Here is a tiny trained network, its code and every weight. The questions are about switching its units off for an input and a class, where a switched-off unit gives its printed mean instead of its output.

import numpy as np


def w(rows, s, z=0):
    codes = np.array(rows[::2]) - 128.0
    scale = np.full(codes.shape[1], s)
    scale[-1] = z or s
    return codes * scale


def norm(h):
    return h / np.sqrt((h * h).mean(-1, keepdims=True) + 1e-5)


def f(y):
    return np.maximum(y, 0)


def log_softmax(a):
    a = a - a.max(-1, keepdims=True)
    return a - np.log(np.exp(a).sum(-1, keepdims=True))


def net(x, mask):
    res = np.array(x, float).reshape(1, 4) / 4 @ E
    u = 0
    for l in range(2):
        y = f(norm(res) @ A[l][:, :-1].T + A[l][:, -1])
        res = res + np.where(mask[u : u + 4], y, B[l][:, -1]) @ B[l][:, :-1]
        u += 4
    return log_softmax(norm(res)[-1] @ U[:, :-1].T + U[:, -1])


A, B = {}, {}
E = w([
[212,145,84,103],'x0',
[204,73,165,248],'x1',
[101,255,135,110],'x2',
[88,49,72,151],'x3',
],0.0063)
A[0] = w([
[105,112,162,106,3],'0.n1',
[120,112,78,45,94],'0.n2',
[149,165,91,185,100],'0.n3',
[3,112,152,137,202],'0.n4',
],0.013,0.004)
B[0] = w([
[132,167,145,154,134],'0.n1',
[190,99,98,185,194],'0.n2',
[51,120,254,113,174],'0.n3',
[31,63,67,88,255],'0.n4',
],0.0072,0.0065)
A[1] = w([
[162,248,161,127,128],'1.n1',
[113,80,183,151,167],'1.n2',
[147,76,128,116,2],'1.n3',
[174,123,53,110,131],'1.n4',
],0.013,0.0029)
B[1] = w([
[108,130,2,129,225],'1.n1',
[145,227,145,168,253],'1.n2',
[70,129,195,86,170],'1.n3',
[208,213,157,144,197],'1.n4',
],0.014,0.0054)
U = w([
[2,94,86,101,6],'0',
[167,140,237,186,250],'1',
],0.012,0.0011)

Each question gives the input, the list of numbers given to net, and the class t.
The units are the neurons (one row each of A and B). Each row of codes is followed by its name. A weight is (code - 128) times the scale printed after its matrix; where a second scale follows, it is the last column's (A, B and U).
mask holds one flag per neuron, layer by layer. A switched-off neuron (its flag False) gives its mean, the last column of its row in B, instead of its output. The means were averaged over made-up inputs and are rounded, as every weight is.
A unit's drop is (log p(t) with every unit on - log p(t) with that unit switched off) / (log p(t) with every unit on - log p(t) with every unit switched off).
The circuit of an input: a set's keep is (log p(t) with only the set's units on - log p(t) with every unit switched off) / (log p(t) with every unit on - log p(t) with every unit switched off). Starting from all 8 units, units are removed one at a time, each time the one whose removal leaves the highest keep (on an exact tie, the one counted first), for as long as the keep stays at least 0.8.
circuit, biggest first: the units of the circuit, biggest drop first
top k neurons: the k neurons with the biggest drops, biggest first
k most important neurons of layer l: the k neurons of layer l with the biggest drops, biggest first
drop of u: that unit's drop, to one decimal
input [4,-7,1,-1], class 1: circuit, biggest first => 1.n4; 0.n2
input [6,6,2,-5], class 0: circuit, biggest first => 1.n1; 0.n2
input [2,-2,-4,-8], class 0: top 2 neurons => 0.n4; 1.n1
input [2,2,5,5], class 1: top 3 neurons => 0.n3; 1.n2; 0.n4
input [7,4,4,2], class 0: 2 most important neurons of layer 0 => 0.n4; 0.n3
input [5,-3,5,5], class 1: circuit, biggest first => 1.n4; 0.n2
input [6,-4,-7,7], class 1: circuit, biggest first => 1.n4; 0.n4
input [6,-8,1,7], class 1: top 2 neurons => 1.n4; 0.n2
input [8,-8,-8,8], class 1: most important neuron of layer 1 => 1.n4
input [7,-8,5,2], class 1: 2 most important neurons of layer 0 => 0.n2; 0.n3
input [4,7,5,-6], class 0: 2 most important neurons of layer 1 => 1.n1; 1.n4
input [6,2,1,-5], class 0: drop of 1.n1 => 1.2
input [4,4,5,-4], class 0: drop of 1.n1 => 1.3
input [3,4,-2,7], class 1: drop of 1.n3 => 0.0
